Below are the code and all the weights of a small trained network. Each question names an input and a target symbol and asks about switching units off, where a switched-off unit gives its printed mean instead of its output.

import numpy as np


def w(rows, s, z=0):
    codes = np.array(rows[::2]) - 128.0
    scale = np.full(codes.shape[1], s)
    scale[-1] = z or s
    return codes * scale


def norm(h):
    return h / np.sqrt((h * h).mean(-1, keepdims=True) + 1e-5)


def f(y):
    return np.maximum(y, 0)


def softmax(a):
    e = np.exp(a - a.max(-1, keepdims=True))
    return e / e.sum(-1, keepdims=True)


def log_softmax(a):
    a = a - a.max(-1, keepdims=True)
    return a - np.log(np.exp(a).sum(-1, keepdims=True))


def net(x, mask):
    ids = ['αβγδεζθλμξφ'.index(c) for c in x.split()]
    T = len(ids)
    res = E[ids] + P[:T]
    u = 0
    for l in range(2):
        r = norm(res)
        for j in range(2):
            rows = slice(2 * j, 2 * j + 2)
            q, k, v = (r @ M[l][rows].T for M in (Q, K, V))
            z = softmax(np.where(np.tri(T) > 0, q @ k.T / 2**0.5, -1e9)) @ v
            o = O[l][rows]
            res = res + np.where(mask[u + j], z, o[:, -1]) @ o[:, :-1]
        u += 2
        y = f(norm(res) @ A[l][:, :-1].T + A[l][:, -1])
        res = res + np.where(mask[u : u + 12], y, B[l][:, -1]) @ B[l][:, :-1]
        u += 12
    return log_softmax(norm(res)[-1] @ U[:, :-1].T + U[:, -1])


Q, K, V, O, A, B = {}, {}, {}, {}, {}, {}
E = w([
[254,125,73],'α',
[15,155,48],'β',
[226,195,113],'γ',
[77,62,222],'δ',
[210,181,199],'ε',
[91,62,64],'ζ',
[11,176,44],'θ',
[234,177,67],'λ',
[94,134,121],'μ',
[211,74,83],'ξ',
[104,162,211],'φ',
],0.0069)
P = w([
[192,163,144],'0',
[252,155,108],'1',
[212,158,140],'2',
[170,141,148],'3',
[195,134,146],'4',
[156,133,158],'5',
[147,130,160],'6',
[143,107,172],'7',
[134,113,175],'8',
[136,92,160],'9',
[122,104,164],'10',
[126,71,187],'11',
],0.0017)
Q[0] = w([
[135,99,64],'0.h1',
[9,152,145],'0.h1',
[13,184,172],'0.h2',
[163,102,72],'0.h2',
],0.014)
K[0] = w([
[95,141,155],'0.h1',
[255,113,150],'0.h1',
[48,170,71],'0.h2',
[177,113,124],'0.h2',
],0.016)
V[0] = w([
[211,131,219],'0.h1',
[191,107,75],'0.h1',
[115,156,3],'0.h2',
[239,117,149],'0.h2',
],0.0048)
O[0] = w([
[63,173,252,92],'0.h1',
[20,138,62,184],'0.h1',
[64,68,51,248],'0.h2',
[219,15,194,156],'0.h2',
],0.0036,0.0016)
A[0] = w([
[162,97,136,152],'0.n1',
[53,97,217,209],'0.n2',
[202,173,93,126],'0.n3',
[158,2,104,6],'0.n4',
[101,137,161,209],'0.n5',
[242,71,134,180],'0.n6',
[205,127,130,41],'0.n7',
[220,168,254,131],'0.n8',
[128,176,83,93],'0.n9',
[87,158,171,214],'0.n10',
[169,60,160,190],'0.n11',
[108,82,130,71],'0.n12',
],0.0061,0.0013)
B[0] = w([
[112,108,146,170],'0.n1',
[21,133,123,184],'0.n2',
[191,134,189,194],'0.n3',
[21,186,104,180],'0.n4',
[128,149,163,158],'0.n5',
[53,66,191,253],'0.n6',
[167,71,166,187],'0.n7',
[15,184,253,213],'0.n8',
[182,103,183,149],'0.n9',
[147,166,183,172],'0.n10',
[73,98,135,191],'0.n11',
[139,149,133,138],'0.n12',
],0.011,0.0049)
Q[1] = w([
[85,61,120],'1.h1',
[6,108,193],'1.h1',
[104,93,137],'1.h2',
[207,166,101],'1.h2',
],0.015)
K[1] = w([
[203,76,8],'1.h1',
[214,185,48],'1.h1',
[152,160,103],'1.h2',
[29,108,174],'1.h2',
],0.013)
V[1] = w([
[103,138,193],'1.h1',
[172,97,37],'1.h1',
[66,121,124],'1.h2',
[24,1,106],'1.h2',
],0.0092)
O[1] = w([
[141,97,95,184],'1.h1',
[80,183,200,19],'1.h1',
[93,107,144,216],'1.h2',
[79,2,168,252],'1.h2',
],0.0086,0.0033)
A[1] = w([
[96,162,172,254],'1.n1',
[150,169,134,93],'1.n2',
[175,104,173,197],'1.n3',
[61,156,121,172],'1.n4',
[97,164,122,69],'1.n5',
[197,254,137,150],'1.n6',
[186,78,168,155],'1.n7',
[73,143,53,114],'1.n8',
[148,126,152,183],'1.n9',
[79,169,139,53],'1.n10',
[60,148,33,172],'1.n11',
[101,166,160,233],'1.n12',
],0.0093,0.00096)
B[1] = w([
[143,189,110,254],'1.n1',
[155,161,102,140],'1.n2',
[200,125,100,197],'1.n3',
[93,114,52,246],'1.n4',
[100,146,84,164],'1.n5',
[196,239,31,166],'1.n6',
[207,140,90,206],'1.n7',
[158,94,50,197],'1.n8',
[156,137,128,160],'1.n9',
[86,150,76,202],'1.n10',
[250,109,115,220],'1.n11',
[127,178,119,220],'1.n12',
],0.015,0.004)
U = w([
[84,31,83,66],'α',
[76,176,213,143],'β',
[126,52,132,209],'γ',
[187,135,156,254],'δ',
[203,85,115,100],'ε',
[24,130,163,163],'ζ',
[53,192,161,155],'θ',
[147,94,64,101],'λ',
[198,247,95,103],'μ',
[65,26,139,38],'ξ',
[162,110,63,124],'φ',
],0.011,0.0037)

Each question gives the input, a string of symbols that net reads in full, and the target symbol t.
The units are the heads (2 rows each of Q, K, V and O) and the neurons (one row each of A and B). Each row of codes is followed by its name. A weight is (code - 128) times the scale printed after its matrix; where a second scale follows, it is the last column's (O, A, B and U).
mask holds one flag per unit, layer by layer, with each layer's heads first. A switched-off unit (its flag False) gives its mean, the last column of its rows in O or B, instead of its output. The means were averaged over made-up inputs and are rounded, as every weight is.
A unit's drop is (log p(t) with every unit on - log p(t) with that unit switched off) / (log p(t) with every unit on - log p(t) with every unit switched off).
The circuit of an input: a set's keep is (log p(t) with only the set's units on - log p(t) with every unit switched off) / (log p(t) with every unit on - log p(t) with every unit switched off). Starting from the 12 units with the biggest drops (on a tie, the unit counted first), units are removed one at a time, each time the one whose removal leaves the highest keep (on an exact tie, the one counted first), for as long as the keep stays at least 0.8.
circuit, biggest first: the units of the circuit, biggest drop first
unit that matters most: the unit with the biggest drop
k most important neurons: the k neurons with the biggest drops, biggest first
k most important neurons of layer l: the k neurons of layer l with the biggest drops, biggest first
heads that matter: for each layer, one digit per head in row order, 1 if its drop is at least 0.15 and else 0, layers parted by /
drop of u: that unit's drop, to one decimal
input β θ β β μ μ α ζ μ ζ λ, target β: 2 most important neurons => 0.n6, 0.n8
input ζ μ μ θ μ δ λ, target δ: 2 most important neurons of layer 0 => 0.n3, 0.n6
input ζ ζ ε μ δ λ γ ε μ φ γ, target β: circuit, biggest first => 0.n8, 0.h2
input β ζ λ γ φ γ ε μ γ ξ α γ, target β: heads that matter => 00 / 10
input δ μ φ ξ δ δ φ ζ μ, target μ: 4 most important neurons => 0.n6, 0.n11, 0.n8, 0.n4
input μ γ φ, target μ: heads that matter => 01 / 01
input μ ζ α α γ γ φ θ, target μ: heads that matter => 11 / 01
input ζ β δ φ λ β δ θ γ, target δ: heads that matter => 10 / 00
input μ θ ξ δ φ, target μ: unit that matters most => 0.n6
input μ α ξ ζ ζ ζ, target μ: 3 most important neurons => 0.n6, 0.n8, 0.n7
input μ φ β ζ μ α λ γ μ, target μ: 2 most important neurons => 0.n6, 0.n8
input ε ζ λ φ δ ε γ, target δ: 2 most important neurons of layer 1 => 1.n7, 1.n3
input θ μ φ γ ξ θ φ γ ε θ β μ, target θ: 4 most important neurons => 0.n8, 0.n6, 0.n10, 0.n3
input θ γ β δ ε ζ μ, target θ: unit that matters most => 0.h1
input μ φ γ δ θ μ α γ ξ μ ξ, target μ: 2 most important neurons of layer 0 => 0.n8, 0.n6
input μ ζ ξ, target μ: 3 most important neurons => 0.n6, 0.n8, 0.n7
input μ μ α δ γ ε μ ξ λ φ β, target μ: 3 most important neurons of layer 0 => 0.n6, 0.n8, 0.n11
input μ ζ γ θ α, target μ: drop of 0.n8 => 2.5
input μ ξ ε λ φ α, target μ: drop of 0.n6 => 2.0
input μ γ γ ζ, target μ: drop of 0.n7 => 0.2
input μ ξ φ ζ α γ θ ε δ, target μ: drop of 0.h2 => 0.8
